Here is a tiny trained network, its code and every weight. The questions are about switching its units off for an input and a class, where a switched-off unit gives its printed mean instead of its output.

import numpy as np


def w(rows, s, z=0):
    codes = np.array(rows[::2]) - 128.0
    scale = np.full(codes.shape[1], s)
    scale[-1] = z or s
    return codes * scale


def norm(h):
    return h / np.sqrt((h * h).mean(-1, keepdims=True) + 1e-5)


def f(y):
    return y / 2 * (1 + np.tanh(0.7978845608 * (y + 0.044715 * y**3)))


def log_softmax(a):
    a = a - a.max(-1, keepdims=True)
    return a - np.log(np.exp(a).sum(-1, keepdims=True))


def net(x, mask):
    res = np.array(x, float).reshape(1, 4) / 4 @ E
    u = 0
    for l in range(3):
        y = f(norm(res) @ A[l][:, :-1].T + A[l][:, -1])
        res = res + np.where(mask[u : u + 11], y, B[l][:, -1]) @ B[l][:, :-1]
        u += 11
    return log_softmax(norm(res)[-1] @ U[:, :-1].T + U[:, -1])


A, B = {}, {}
E = w([
[253,96,101,249,69,97,179,118],'x0',
[209,73,166,112,239,197,56,40],'x1',
[84,18,153,150,203,55,212,54],'x2',
[82,144,224,191,127,76,65,162],'x3',
],0.0047)
A[0] = w([
[47,186,87,130,17,130,167,125,102],'0.n1',
[55,149,174,184,171,111,80,122,59],'0.n2',
[167,106,173,144,179,169,73,73,61],'0.n3',
[179,159,102,170,34,115,117,146,108],'0.n4',
[95,154,73,67,66,151,145,167,99],'0.n5',
[33,121,191,81,197,100,47,128,32],'0.n6',
[87,148,202,242,1,57,123,170,52],'0.n7',
[162,56,121,143,166,78,220,86,60],'0.n8',
[208,171,44,146,63,151,127,146,4],'0.n9',
[166,186,109,118,52,119,84,157,49],'0.n10',
[215,164,114,137,94,161,97,107,93],'0.n11',
],0.0069,0.0033)
B[0] = w([
[153,77,73,50,187,91,81,213,217],'0.n1',
[119,76,205,82,127,141,131,157,169],'0.n2',
[152,124,89,37,165,48,118,220,197],'0.n3',
[141,179,182,154,39,159,107,117,203],'0.n4',
[139,207,54,77,110,122,150,130,185],'0.n5',
[68,171,219,121,116,226,134,109,224],'0.n6',
[114,197,118,255,129,37,100,209,254],'0.n7',
[98,115,76,167,136,177,210,82,217],'0.n8',
[133,31,232,86,55,179,184,135,184],'0.n9',
[115,80,125,123,122,229,183,197,176],'0.n10',
[205,75,116,140,127,183,95,180,181],'0.n11',
],0.0098,0.0049)
A[1] = w([
[206,104,114,102,165,116,49,80,13],'1.n1',
[56,83,245,142,154,125,57,69,35],'1.n2',
[104,173,134,160,96,95,178,82,93],'1.n3',
[82,195,92,179,134,220,156,25,17],'1.n4',
[117,138,197,153,109,150,74,129,11],'1.n5',
[117,60,82,155,147,113,188,25,14],'1.n6',
[162,93,157,141,160,167,201,100,89],'1.n7',
[131,114,198,162,180,177,121,111,19],'1.n8',
[190,51,107,120,204,125,89,102,105],'1.n9',
[111,113,143,255,132,79,130,58,3],'1.n10',
[123,93,84,168,160,143,199,39,20],'1.n11',
],0.0096,0.0019)
B[1] = w([
[203,190,137,160,169,134,91,183,160],'1.n1',
[146,151,232,71,124,126,250,168,255],'1.n2',
[213,136,135,119,155,104,88,175,159],'1.n3',
[97,121,93,135,154,182,49,132,198],'1.n4',
[160,84,70,38,132,115,187,114,183],'1.n5',
[74,82,52,184,176,190,207,133,251],'1.n6',
[41,101,64,142,124,130,154,194,216],'1.n7',
[150,146,114,59,117,96,173,170,187],'1.n8',
[184,151,79,115,170,131,107,171,210],'1.n9',
[149,40,152,152,137,49,63,65,220],'1.n10',
[120,106,75,187,184,161,235,121,247],'1.n11',
],0.012,0.0042)
A[2] = w([
[99,193,116,174,89,114,86,143,70],'2.n1',
[60,118,131,122,117,134,155,87,64],'2.n2',
[155,120,108,84,175,150,118,150,149],'2.n3',
[101,198,110,170,87,80,148,116,88],'2.n4',
[89,137,65,24,112,115,137,50,34],'2.n5',
[163,131,112,204,120,126,112,135,5],'2.n6',
[119,97,98,163,147,139,145,74,32],'2.n7',
[65,156,161,116,147,197,36,27,2],'2.n8',
[176,120,171,158,10,207,139,79,18],'2.n9',
[107,157,189,77,133,160,160,61,90],'2.n10',
[157,115,169,183,102,28,104,40,7],'2.n11',
],0.013,0.0016)
B[2] = w([
[115,45,78,53,192,120,118,97,198],'2.n1',
[194,169,145,117,146,154,83,118,167],'2.n2',
[146,171,158,175,130,120,103,75,253],'2.n3',
[102,128,109,107,159,128,62,153,174],'2.n4',
[146,153,111,147,55,38,181,69,187],'2.n5',
[85,180,183,127,125,121,163,83,210],'2.n6',
[126,101,100,120,164,137,142,98,200],'2.n7',
[57,87,118,138,111,185,22,33,134],'2.n8',
[183,49,128,101,66,213,145,113,215],'2.n9',
[65,148,175,105,176,160,145,113,231],'2.n10',
[124,84,243,255,72,84,123,147,214],'2.n11',
],0.018,0.0045)
U = w([
[41,152,138,109,105,165,54,5,8],'0',
[119,194,71,87,44,36,175,80,7],'1',
[94,81,30,198,216,179,205,95,155],'2',
[61,175,253,51,176,161,193,126,198],'3',
[81,70,211,227,109,46,102,139,161],'4',
[209,205,135,145,189,159,66,134,182],'5',
[53,101,56,60,145,84,57,217,117],'6',
[180,50,136,95,30,230,138,159,157],'7',
],0.012,0.0015)

Each question gives the input, the list of numbers given to net, and the class t.
The units are the neurons (one row each of A and B). Each row of codes is followed by its name. A weight is (code - 128) times the scale printed after its matrix; where a second scale follows, it is the last column's (A, B and U).
mask holds one flag per neuron, layer by layer. A switched-off neuron (its flag False) gives its mean, the last column of its row in B, instead of its output. The means were averaged over made-up inputs and are rounded, as every weight is.
A unit's drop is (log p(t) with every unit on - log p(t) with that unit switched off) / (log p(t) with every unit on - log p(t) with every unit switched off).
The circuit of an input: a set's keep is (log p(t) with only the set's units on - log p(t) with every unit switched off) / (log p(t) with every unit on - log p(t) with every unit switched off). Starting from the 12 units with the biggest drops (on a tie, the unit counted first), units are removed one at a time, each time the one whose removal leaves the highest keep (on an exact tie, the one counted first), for as long as the keep stays at least 0.8.
units of the circuit, in order: the units of the circuit, biggest drop first
top k neurons: the k neurons with the biggest drops, biggest first
k most important neurons of layer l: the k neurons of layer l with the biggest drops, biggest first
drop when u is switched off: that unit's drop, to one decimal
input [-8,-5,-1,-3], class 1: top 2 neurons => [2.n5; 0.n1]
input [-5,-1,-4,-4], class 1: top 2 neurons => [2.n5; 0.n5]
input [-3,-8,4,-2], class 1: 3 most important neurons of layer 0 => [0.n1; 0.n5; 0.n4]
input [5,-5,2,-5], class 7: units of the circuit, in order => [0.n9; 0.n4]
input [-3,5,-8,-5], class 5: units of the circuit, in order => [2.n3]
input [-6,5,-5,-6], class 0: units of the circuit, in order => [0.n1; 1.n2; 1.n11]
input [6,-2,-3,3], class 7: units of the circuit, in order => [2.n9; 0.n4]
input [4,-6,-7,8], class 6: top 2 neurons => [0.n7; 2.n1]
input [-4,-5,5,-7], class 1: units of the circuit, in order => [2.n5; 0.n5]
input [8,-8,7,-3], class 4: top 2 neurons => [0.n7; 1.n10]
input [0,-8,7,0], class 4: top 3 neurons => [0.n7; 2.n11; 0.n3]
input [-3,-5,-3,-1], class 1: top 4 neurons => [0.n5; 0.n1; 2.n5; 1.n1]
input [5,-2,-6,5], class 7: top 2 neurons => [0.n10; 2.n9]
input [7,-1,0,3], class 4: units of the circuit, in order => [0.n7]
input [2,3,6,8], class 3: top 4 neurons => [1.n2; 0.n2; 0.n6; 1.n8]
input [-7,-1,-3,-5], class 0: top 2 neurons => [2.n8; 0.n3]
input [-1,-2,-4,-2], class 7: top 2 neurons => [0.n9; 0.n10]
input [-5,-5,1,4], class 6: top 2 neurons => [0.n7; 0.n1]
input [0,-7,2,-5], class 1: top 2 neurons => [0.n1; 2.n5]
input [-1,-7,-6,-2], class 6: units of the circuit, in order => [0.n1]
input [7,-7,1,0], class 4: top 2 neurons => [0.n7; 2.n11]
input [-2,0,-7,-3], class 7: drop when 0.n4 is switched off => 0.0
input [1,-2,-6,2], class 7: drop when 0.n9 is switched off => 0.2
input [-1,-1,-5,7], class 6: drop when 0.n7 is switched off => 1.1
input [-1,-8,-1,6], class 6: drop when 0.n1 is switched off => 0.1
